Below are the code and all the weights of a small trained network. Each question names an input and a class and asks about switching units off, where a switched-off unit gives its printed mean instead of its output.

import numpy as np


def w(rows, s, z=0):
    codes = np.array(rows[::2]) - 128.0
    scale = np.full(codes.shape[1], s)
    scale[-1] = z or s
    return codes * scale


def f(y):
    return np.maximum(y, 0)


def log_softmax(a):
    a = a - a.max(-1, keepdims=True)
    return a - np.log(np.exp(a).sum(-1, keepdims=True))


def net(x, mask):
    res = np.array(x, float).reshape(1, 6) / 4 @ E
    y = f(res @ A[0][:, :-1].T + A[0][:, -1])
    res = res + np.where(mask, y, B[0][:, -1]) @ B[0][:, :-1]
    return log_softmax(res[-1] @ U[:, :-1].T + U[:, -1])


A, B = {}, {}
E = w([
[226,195,137,52,148,61,81,201,197],'x0',
[140,28,223,91,95,147,103,110,155],'x1',
[103,254,233,152,130,237,72,27,106],'x2',
[154,142,78,161,68,85,116,141,170],'x3',
[140,183,86,229,84,175,120,226,163],'x4',
[246,64,165,202,49,159,175,166,41],'x5',
],0.0081)
A[0] = w([
[151,156,174,118,102,138,94,133,149,191],'N0',
[95,107,109,84,197,97,167,105,105,229],'N1',
[168,121,168,159,103,162,137,110,94,138],'N2',
[107,168,137,92,163,119,105,83,148,210],'N3',
[118,115,167,197,134,166,128,108,124,253],'N4',
[105,142,153,63,164,114,91,113,191,159],'N5',
[188,108,181,147,50,130,140,144,113,129],'N6',
[152,138,83,123,134,84,155,148,155,227],'N7',
[104,140,138,116,75,128,133,95,112,134],'N8',
[119,76,136,135,189,116,135,95,97,188],'N9',
[63,134,103,188,114,188,134,99,125,154],'N10',
[141,122,191,155,66,192,135,96,115,163],'N11',
[179,112,116,171,104,112,149,168,150,198],'N12',
[153,114,109,175,97,95,163,161,88,195],'N13',
[120,175,141,128,218,114,6,115,190,171],'N14',
[171,112,66,145,138,96,161,170,146,159],'N15',
[107,129,123,177,154,164,172,111,161,107],'N16',
],0.013,0.004)
B[0] = w([
[196,122,151,114,143,152,69,163,147,188],'N0',
[148,78,167,130,163,1,239,96,91,201],'N1',
[153,102,97,82,150,158,148,109,130,196],'N2',
[141,172,175,234,197,75,109,139,159,208],'N3',
[61,154,31,113,129,224,49,77,83,206],'N4',
[139,133,145,177,206,75,105,141,211,221],'N5',
[226,11,131,58,90,169,110,124,170,201],'N6',
[114,84,185,182,77,100,163,203,175,204],'N7',
[112,87,90,144,166,152,84,103,110,160],'N8',
[99,83,149,112,167,130,159,72,89,183],'N9',
[93,217,53,151,169,106,130,120,22,203],'N10',
[136,81,80,34,159,203,47,65,102,223],'N11',
[159,101,92,97,40,158,141,253,146,199],'N12',
[117,103,55,114,86,188,136,145,148,196],'N13',
[198,202,161,219,195,114,79,199,169,248],'N14',
[139,168,92,164,18,83,200,177,157,208],'N15',
[75,152,113,160,154,150,126,148,49,160],'N16',
],0.0089,0.016)
U = w([
[124,71,181,123,159,29,220,61,100,122],'0',
[152,124,93,140,4,98,197,211,151,162],'1',
[175,161,185,180,184,72,87,156,183,176],'2',
[44,171,75,153,156,154,135,104,55,131],'3',
[188,84,120,59,119,216,115,98,119,7],'4',
],0.011,0.0017)

Each question gives the input, the list of numbers given to net, and the class t.
The units are the neurons (one row each of A and B). Each row of codes is followed by its name. A weight is (code - 128) times the scale printed after its matrix; where a second scale follows, it is the last column's (A, B and U).
mask holds one flag per neuron, in row order. A switched-off neuron (its flag False) gives its mean, the last column of its row in B, instead of its output. The means were averaged over made-up inputs and are rounded, as every weight is.
A unit's drop is (log p(t) with every unit on - log p(t) with that unit switched off) / (log p(t) with every unit on - log p(t) with every unit switched off).
The circuit of an input: a set's keep is (log p(t) with only the set's units on - log p(t) with every unit switched off) / (log p(t) with every unit on - log p(t) with every unit switched off). Starting from the 12 units with the biggest drops (on a tie, the unit counted first), units are removed one at a time, each time the one whose removal leaves the highest keep (on an exact tie, the one counted first), for as long as the keep stays at least 0.8.
circuit, biggest first: the units of the circuit, biggest drop first
k most important neurons: the k neurons with the biggest drops, biggest first
drop of u: that unit's drop, to one decimal
input [-6,-3,-1,4,-8,2], class 0: circuit, biggest first : N1
input [-6,8,-6,-5,6,-7], class 0: circuit, biggest first : N1; N14
input [-6,7,-8,2,-1,-2], class 0: 2 most important neurons : N1; N9
input [7,6,-3,-2,-6,2], class 0: circuit, biggest first : N14; N1
input [-7,1,1,-3,-3,3], class 3: 2 most important neurons : N10; N4
input [4,2,1,4,3,5], class 1: 2 most important neurons : N12; N15
input [-8,2,0,2,-6,-3], class 0: 2 most important neurons : N1; N9
input [2,-1,5,-8,-4,3], class 4: 2 most important neurons : N11; N10
input [-4,-3,2,-2,-7,-8], class 2: 3 most important neurons : N14; N3; N5
input [-2,0,7,0,4,3], class 4: 2 most important neurons : N11; N6
input [-7,3,4,8,2,1], class 3: 3 most important neurons : N10; N4; N16
input [-2,-7,-3,-3,0,-1], class 1: drop of N15 : 0.4
input [5,-2,-8,-1,-7,-2], class 0: drop of N1 : 1.3
input [8,-8,-8,-6,-1,-3], class 1: circuit, biggest first : N15
input [-7,-8,-7,6,-5,-7], class 0: drop of N1 : 0.4
